The rows lie along a hidden order. The number after each row says roughly how far along it the row is, from 0 to 30. A new part has a new order.
[ 12   3  27  24  24 -13  11  15  10 -25 -19 -13   0 -21   1 -33   0   5
  48  22   7   2  13  47  55  -1  -7 -27 -12 -53  -2  19  -5  16] -> 0
[ 30   8  18  18  15  -1 -17   5 -29 -18 -10 -20  -4  -6   4   2  25  13
  47  14  11   1   3  13   8  -6 -12 -10  -9 -19  13  32   0  15] -> 4
[ -8 -24  -4 -10   3 -13 -13  -1   3  10   7  31  22  -6   8  -9   7  -6
 -33 -11 -19   0   5  11  27   6  15  26   3 -18   9  35  -2  -7] -> 30
[ 34  12  11 -11 -33 -61 -25  11 -31 -19  -7  12  44  25  24   1  17  13
  42   3 -32 -15  -6   6  13  -5 -13  -1   2  47  39  34  -2   6] -> 18
[ -12  -18  -30   -4   21   19   -5   38  -76   33   24   14   18  -67
  -53    6   -3  -11  -65   -9   43   21   -6  -10  -53    0    2   31
   19   12 -100  -77   -3   -3] -> 19
[  6   5  38  36  23 -30  -9   4  37 -25 -26 -36 -13   7  41 -27   0   5
  67  31  12  -5  10  22  70   3  -6 -37 -23 -62  41  68  -4   5] -> 1
[-26 -14   6  -5 -19 -63 -11  40  32   7  -2  13  35  11  24 -22 -27  -8
  -2   5 -17 -10  -2  35  64  11   6  -1   5  14  22  20  -6 -27] -> 23
[ 16  -8   5 -12 -23 -76 -32   4 -23  -6  -1  29  50   5  38  -9  14   1
  -1  -3 -30  -8  -2 -15  20   0   2  14   8  18  20  44  -2  13] -> 29
[-51 -14  15   8 -13 -70 -13  39  63   9  -8  -3  23  15  37 -27 -40 -12
   4  12  -8 -12  -1  27  83  15  10  -9  -6  -5  30  31  -7 -34] -> 25
[ 62   6   7 -15 -23 -70  -9 -35 -52 -31  -9  41  55  -2  44 -19  34   3
  13  -2 -41 -12   3 -46 -11 -10  -3   0  14   8   3  36   1  53] -> 24
[ 44   0   7  -8  -7 -34 -37 -23 -54 -18  -2  18  27   4  27  10  46  12
  17  -3 -19  -6   0 -23 -15  -8  -6  12   3   6  17  52   2  31] -> 13
[ 26  -9   1   3   8 -47 -51 -38 -28  -6  -2   7  10   8  61  13  38   6
   3   1 -12  -5  -3 -52  -4  -2   3  13  -4  -7  40  75   2  15] -> 13
[ 15  24  26  23 -14 -81 -14  18 -14 -26 -22 -39  17  14  40 -13 -15   2
  68  34  21  -8 -11 -32  10  -4 -21 -48  -9  20  13  18  -2   8] -> 3
[-33 -12 -17  19  41  26   0   8 -28  28  15 -17 -27 -54 -25   8 -15 -16
 -49   4  62  22  -5 -43 -47   3   6   4   3 -28 -76 -51   0  -5] -> 12
[ 18  -8  10  -6 -21 -95 -42  -2 -26  -9  -4  22  52   7  51  -8  14   1
   4   2 -25 -11  -5 -31  17   1   1   9   7  19  21  55  -2  14] -> 26
[ 56  -4  11  -2   9 -28 -39 -37 -56 -17  -5  18  23  -5  37   7  53  13
  19  -1 -22  -5   4 -34  -8 -11  -3  13  -2 -18  27  74   2  37] -> 18
[ -6 -30  -4   5  18 -43 -55 -52  -7  15   8  21   4  -3  62  13  29  -8
 -44  -8  -5   0   0 -88 -17   4  22  25  -1 -34  19  75   4  14] -> 23
[-10 -21  26  54  55 -92 -80  53 -57   9  -9 -45  18 -56  42 -11   7  -4
  23  41  78  13  -7 -27  38   8  -7 -18 -15 -57 -22  67  -8  -5] -> 6
[ 68   2  12  12  32  37  -9  -8 -76 -25  -6   7  10 -38 -21  -4  64  18
  35   6   5   9  14  31  -7 -13 -13   6  -4 -41 -17  21  -1  42] -> 4
[ 36   8  19  17   6 -58 -32 -29 -37 -26 -14 -11  11  -2  48  -2  30   7
  42  16   4  -6  -1 -49  -8  -7 -10 -21  -5 -13  18  52   1  37] -> 1
